-23  22  23  6  -19  -45  17  0  5  7  -4  19  0  -23  4  -6  -14  -2  -22  -25  36  -35  -21  -15  16  -19  29  2  -12  11  -12 -> U
-32  12  31  2  -25  -22  22  14  3  13  0  16  -5  -27  7  -54  -9  2  -14  -32  16  -80  -32  -24  20  -18  32  -1  -5  10  -1 -> G
-12  -7  -13  0  -15  8  28  8  13  4  -8  25  3  -19  -2  -57  -1  14  -20  -23  7  -58  -4  -10  -6  16  -7  8  -16  32  4 -> G
-24  14  34  3  -25  -46  21  3  3  0  -9  5  7  -23  11  -13  13  -6  -16  -22  19  -37  -21  -19  10  -24  32  -10  20  -7  -10 -> G
-17  20  36  5  -19  -42  21  1  8  -3  -8  12  -1  -35  4  -9  -10  -2  -31  -17  37  -16  -24  -26  4  -20  28  16  -5  22  -15 -> G
-18  6  3  2  -11  -10  -3  10  2  10  3  23  0  -3  -4  7  1  -7  -9  -23  3  -12  1  6  20  -19  2  -7  -9  3  -1 -> G
-13  18  25  16  -12  -25  21  5  5  -1  -6  0  -4  -35  -5  16  -10  -6  -8  -13  15  9  -8  -13  10  -5  25  24  -3  10  -11 -> U
-35  14  39  1  -28  -14  29  8  4  10  -3  6  0  -38  -6  -10  -7  2  -14  -22  9  -40  -16  -18  14  -6  31  11  6  7  0 -> G
-24  13  27  4  -27  -24  14  15  -2  9  -1  25  2  -11  -1  -24  19  5  -8  -19  15  -17  -7  -12  33  -32  18  -26  10  -1  -4 -> G
-27  4  31  11  -20  -24  -4  7  15  9  4  10  7  0  3  -6  8  3  11  -26  -5  -48  -7  -1  24  -12  21  -11  1  -14  -1 -> U
-25  20  54  10  -27  -59  29  12  12  8  -11  14  1  -29  12  -35  0  2  5  -24  27  -43  -32  -17  39  -27  44  5  0  15  -16 -> U
-29  6  29  -1  -21  3  14  0  2  -9  3  2  7  -24  -5  -26  5  2  -20  -22  0  -47  -12  -14  1  -9  22  3  23  -11  7 -> G
-15  9  20  -4  -16  -13  8  1  9  2  0  7  3  -17  -4  1  -9  -1  -21  -22  2  -25  1  -12  13  -2  21  10  -6  2  4 -> G
-30  7  23  3  -15  -4  11  4  9  14  3  12  2  -15  -7  2  -12  0  -1  -23  3  -40  -2  -2  8  -2  -1  12  -9  4  -6 -> G
-22  -3  56  5  -13  9  33  4  -3  -2  -6  3  10  -38  -6  -31  -8  6  -6  -2  15  -29  -22  -15  -6  -5  21  16  31  15  -12 -> G
-16  7  7  -7  18  8  14  1  15  4  -2  12  1  -25  -8  -13  -19  2  -28  -30  -2  -57  -5  -13  -5  8  16  18  -19  8  9 -> G
-31  23  -4  -3  -23  -39  13  10  -5  9  -12  31  -5  -30  -5  3  -7  1  -44  -34  27  -48  -15  -16  -3  -36  16  -7  -5  9  -3 -> G
-24  17  37  4  -23  -41  18  7  7  11  -8  12  -1  -24  1  9  7  3  -8  -28  14  -34  -14  -6  18  -23  31  1  4  -7  -6 -> U
-6  0  -25  0  -18  -16  18  6  21  5  -8  23  1  -16  -3  -26  2  6  -17  -33  8  -46  -2  -3  7  2  4  2  -19  18  5 -> G
-27  7  49  7  -16  -34  13  -6  21  8  -4  8  5  -18  3  -7  -8  -19  18  -28  5  -67  -18  1  16  -5  30  8  -14  -3  -10 -> U
-10  0  -7  -5  -20  -24  14  0  22  2  -6  16  -6  -23  4  -18  -8  2  -42  -41  14  -64  -8  -19  -8  13  21  13  -25  6  5 -> G
-32  3  61  5  -25  -38  25  -11  37  7  -13  8  11  -37  5  -17  -14  -16  -20  -41  21  -85  -24  -16  -1  4  42  24  -21  13  -6 -> G
-29  6  48  0  -18  8  5  -4  1  -3  3  8  14  -28  -10  14  -14  -3  -33  -14  12  -11  -4  -14  -2  -14  20  6  17  -1  1 -> G
-21  18  31  4  -17  -33  9  9  6  10  7  18  -7  -23  8  -18  -14  2  -7  -20  22  -35  -17  -16  25  -15  26  7  -19  18  -8 -> G
-24  10  25  -7  -18  -23  2  2  7  10  9  -4  -5  -15  8  -15  -1  0  -4  -29  -3  -65  -16  -7  14  -4  30  0  -7  -17  2 -> G
-21  31  25  -2  -22  -25  12  9  -1  8  4  1  -11  -31  -12  6  -17  6  -13  -21  7  -8  -12  -20  21  -11  30  21  -12  5  -3 -> G
-26  15  38  -1  -17  -40  17  -4  16  11  -6  30  5  -28  -2  15  -8  0  -19  -34  13  -51  -15  -6  3  -7  37  9  0  -3  -5 -> G
-21  12  34  -7  3  11  1  -15  16  -6  5  -4  4  -26  -10  28  -25  -4  -43  -14  7  -10  5  -18  -22  2  20  26  -7  -10  6 -> G
-26  -4  23  6  -19  -20  17  4  8  3  -7  24  0  -17  5  -30  2  6  -18  -27  13  -71  -13  -6  1  -12  22  -15  2  2  -5 -> G
-20  19  13  4  -18  -52  19  7  9  9  -11  9  1  -10  0  14  14  2  1  -29  9  -13  -6  2  21  -21  23  -11  3  -6  -11 -> U
-12  7  10  0  -21  -23  30  -1  8  3  -7  8  -2  -38  -15  -15  -1  8  -27  -21  6  -29  -8  -18  -1  15  21  22  -4  8  -1 -> G
-35  16  39  3  -27  -21  12  6  -5  11  -14  21  3  -31  11  -36  -2  0  -29  -38  17  -77  -29  -20  14  -34  40  -5  3  -10  1 -> G
-8  7  -10  -1  -14  -8  9  1  3  7  -2  10  -7  -16  -6  7  -10  2  -17  -21  -1  -23  5  -3  -1  14  1  19  -19  16  -4 -> U
-21  26  42  5  -16  -21  -11  9  2  8  0  8  1  -14  3  12  -2  0  -11  -14  14  10  -12  -17  34  -29  28  -2  -3  -7  -7 -> U
-38  15  41  4  -25  -51  17  0  11  3  -13  17  12  -31  2  10  -7  -3  -26  -38  26  -52  -23  -7  3  -25  36  -4  0  -1  -10 -> U
-18  -4  62  5  -16  -31  27  -4  27  -3  -11  7  14  -23  0  -4  3  -2  9  -13  22  -31  -13  -3  4  0  28  11  4  14  -18 -> U
-23  29  2  -1  -18  -31  4  1  -3  10  -1  2  -7  -21  2  18  -17  1  -12  -21  6  -28  -9  -11  7  -13  30  12  -14  -1  -12 -> U
-16  7  13  3  -21  -37  5  11  14  13  -6  18  -3  -9  4  -10  11  4  -4  -28  11  -26  -9  -9  28  -13  17  -5  -19  8  -2 -> U
-34  43  33  -4  -22  -38  -3  14  -5  13  5  12  -5  -17  6  17  -3  2  -19  -25  25  -4  -11  -20  56  -45  37  -10  -3  -19  2 -> U

12  20  -4  -7  13  -15  6  -1  11  -9  20  -3  27  0  0  -1  7  7  62  -9  4  12  6  36  66  38  23  -11  -13  23  -5 -> <47>
4  37  -2  -1  3  -13  3  6  27  -16  19  -15  41  10  -1  -21  3  2  74  -12  -1  21  20  50  99  51  33  -15  -12  19  15 -> <23>
6  0  -24  -17  -39  -17  -30  -3  12  6  15  -20  -5  2  -3  -39  8  -7  -53  25  -22  -19  1  40  34  3  22  0  -20  31  9 -> <23>
-11  32  12  6  12  7  17  6  22  -22  25  -12  18  11  2  6  4  4  25  -21  30  27  19  15  23  66  21  -9  6  0  8 -> <37>
12  43  8  -3  -18  -17  0  5  21  12  -2  -23  49  17  -6  -25  19  14  35  -43  6  2  -13  50  80  -7  19  -28  -7  33  16 -> <40>
15  26  -8  -6  -8  -12  -3  -3  24  8  11  -14  37  5  -1  -10  21  9  19  -23  -3  -6  -19  42  42  7  13  -20  -53  35  4 -> <46>
